Below is a small trained network, with its code and all its weights. Each question gives an input and a class and asks what happens when units are switched off, that is, made to give their printed mean instead of their output.

import numpy as np


def w(rows, s, z=0):
    codes = np.array(rows[::2]) - 128.0
    scale = np.full(codes.shape[1], s)
    scale[-1] = z or s
    return codes * scale


def norm(h):
    return h / np.sqrt((h * h).mean(-1, keepdims=True) + 1e-5)


def f(y):
    return y / 2 * (1 + np.tanh(0.7978845608 * (y + 0.044715 * y**3)))


def log_softmax(a):
    a = a - a.max(-1, keepdims=True)
    return a - np.log(np.exp(a).sum(-1, keepdims=True))


def net(x, mask):
    res = np.array(x, float).reshape(1, 2) / 4 @ E
    u = 0
    for l in range(3):
        y = f(norm(res) @ A[l][:, :-1].T + A[l][:, -1])
        res = res + np.where(mask[u : u + 5], y, B[l][:, -1]) @ B[l][:, :-1]
        u += 5
    return log_softmax(norm(res)[-1] @ U[:, :-1].T + U[:, -1])


A, B = {}, {}
E = w([
[33,1,98,23,96],'x0',
[170,126,41,156,185],'x1',
],0.0081)
A[0] = w([
[144,131,56,30,55,209],'L0N1',
[120,86,152,89,151,10],'L0N2',
[60,18,252,153,153,129],'L0N3',
[55,112,255,136,109,110],'L0N4',
[138,61,143,133,219,32],'L0N5',
],0.0067,0.0012)
B[0] = w([
[183,104,101,250,233,217],'L0N1',
[171,2,62,113,51,144],'L0N2',
[110,198,130,245,42,252],'L0N3',
[176,172,105,126,166,247],'L0N4',
[120,144,97,7,168,136],'L0N5',
],0.0068,0.0032)
A[1] = w([
[87,98,199,77,63,170],'L1N1',
[64,3,139,248,76,129],'L1N2',
[100,2,79,85,84,54],'L1N3',
[67,137,111,152,6,68],'L1N4',
[125,90,115,210,92,2],'L1N5',
],0.0089,0.0033)
B[1] = w([
[140,231,97,177,234,169],'L1N1',
[104,95,137,132,42,254],'L1N2',
[206,114,164,184,135,228],'L1N3',
[51,210,82,162,213,189],'L1N4',
[134,95,60,98,254,141],'L1N5',
],0.0072,0.0065)
A[2] = w([
[181,176,199,170,177,177],'L2N1',
[170,124,69,108,247,125],'L2N2',
[131,64,162,164,127,4],'L2N3',
[74,108,90,134,196,161],'L2N4',
[179,240,189,123,133,155],'L2N5',
],0.011,0.004)
B[2] = w([
[141,43,189,194,202,238],'L2N1',
[87,142,183,62,95,191],'L2N2',
[177,99,33,88,121,133],'L2N3',
[108,255,158,94,98,163],'L2N4',
[224,48,151,70,213,254],'L2N5',
],0.009,0.0095)
U = w([
[140,6,41,205,56,165],'0',
[41,208,100,246,93,145],'1',
[213,86,207,144,253,184],'2',
[84,192,179,69,116,127],'3',
[175,144,85,171,138,2],'4',
[138,63,103,80,103,96],'5',
],0.016,0.0065)

Each question gives the input, the list of numbers given to net, and the class t.
The units are the neurons (one row each of A and B). Each row of codes is followed by its name. A weight is (code - 128) times the scale printed after its matrix; where a second scale follows, it is the last column's (A, B and U).
mask holds one flag per neuron, layer by layer. A switched-off neuron (its flag False) gives its mean, the last column of its row in B, instead of its output. The means were averaged over made-up inputs and are rounded, as every weight is.
A unit's drop is (log p(t) with every unit on - log p(t) with that unit switched off) / (log p(t) with every unit on - log p(t) with every unit switched off).
The circuit of an input: a set's keep is (log p(t) with only the set's units on - log p(t) with every unit switched off) / (log p(t) with every unit on - log p(t) with every unit switched off). Starting from the 12 units with the biggest drops (on a tie, the unit counted first), units are removed one at a time, each time the one whose removal leaves the highest keep (on an exact tie, the one counted first), for as long as the keep stays at least 0.8.
circuit, biggest first: the units of the circuit, biggest drop first
unit that matters most: the unit with the biggest drop
k most important neurons: the k neurons with the biggest drops, biggest first
k most important neurons of layer l: the k neurons of layer l with the biggest drops, biggest first
drop when u is switched off: that unit's drop, to one decimal
input [3,6], class 3: circuit, biggest first -> (L2N2; L2N5; L2N4)
input [1,-1], class 1: 2 most important neurons -> (L0N3; L2N5)
input [8,7], class 0: circuit, biggest first -> (L2N5)
input [0,1], class 3: 2 most important neurons of layer 1 -> (L1N3; L1N2)
input [4,7], class 5: circuit, biggest first -> (L2N1; L2N2)
input [4,5], class 0: 2 most important neurons -> (L1N4; L0N4)
input [4,8], class 3: 3 most important neurons of layer 2 -> (L2N2; L2N1; L2N5)
input [6,-3], class 1: 4 most important neurons -> (L0N3; L1N4; L2N5; L1N1)
input [-1,7], class 3: 2 most important neurons -> (L1N3; L2N2)
input [-1,6], class 3: 4 most important neurons -> (L1N3; L2N2; L0N3; L2N5)
input [3,3], class 0: 2 most important neurons -> (L0N4; L2N5)
input [6,-2], class 0: 2 most important neurons of layer 1 -> (L1N2; L1N3)
input [5,-2], class 1: 3 most important neurons of layer 1 -> (L1N4; L1N1; L1N5)
input [4,-1], class 0: unit that matters most -> L1N2
input [3,0], class 0: 2 most important neurons -> (L0N1; L1N2)
input [3,5], class 5: 2 most important neurons -> (L1N4; L1N1)
input [6,-6], class 1: drop when L0N3 is switched off -> 0.2
input [6,-8], class 1: drop when L0N3 is switched off -> 0.4
input [3,-6], class 1: drop when L0N3 is switched off -> 0.8
input [-1,5], class 3: unit that matters most -> L1N3
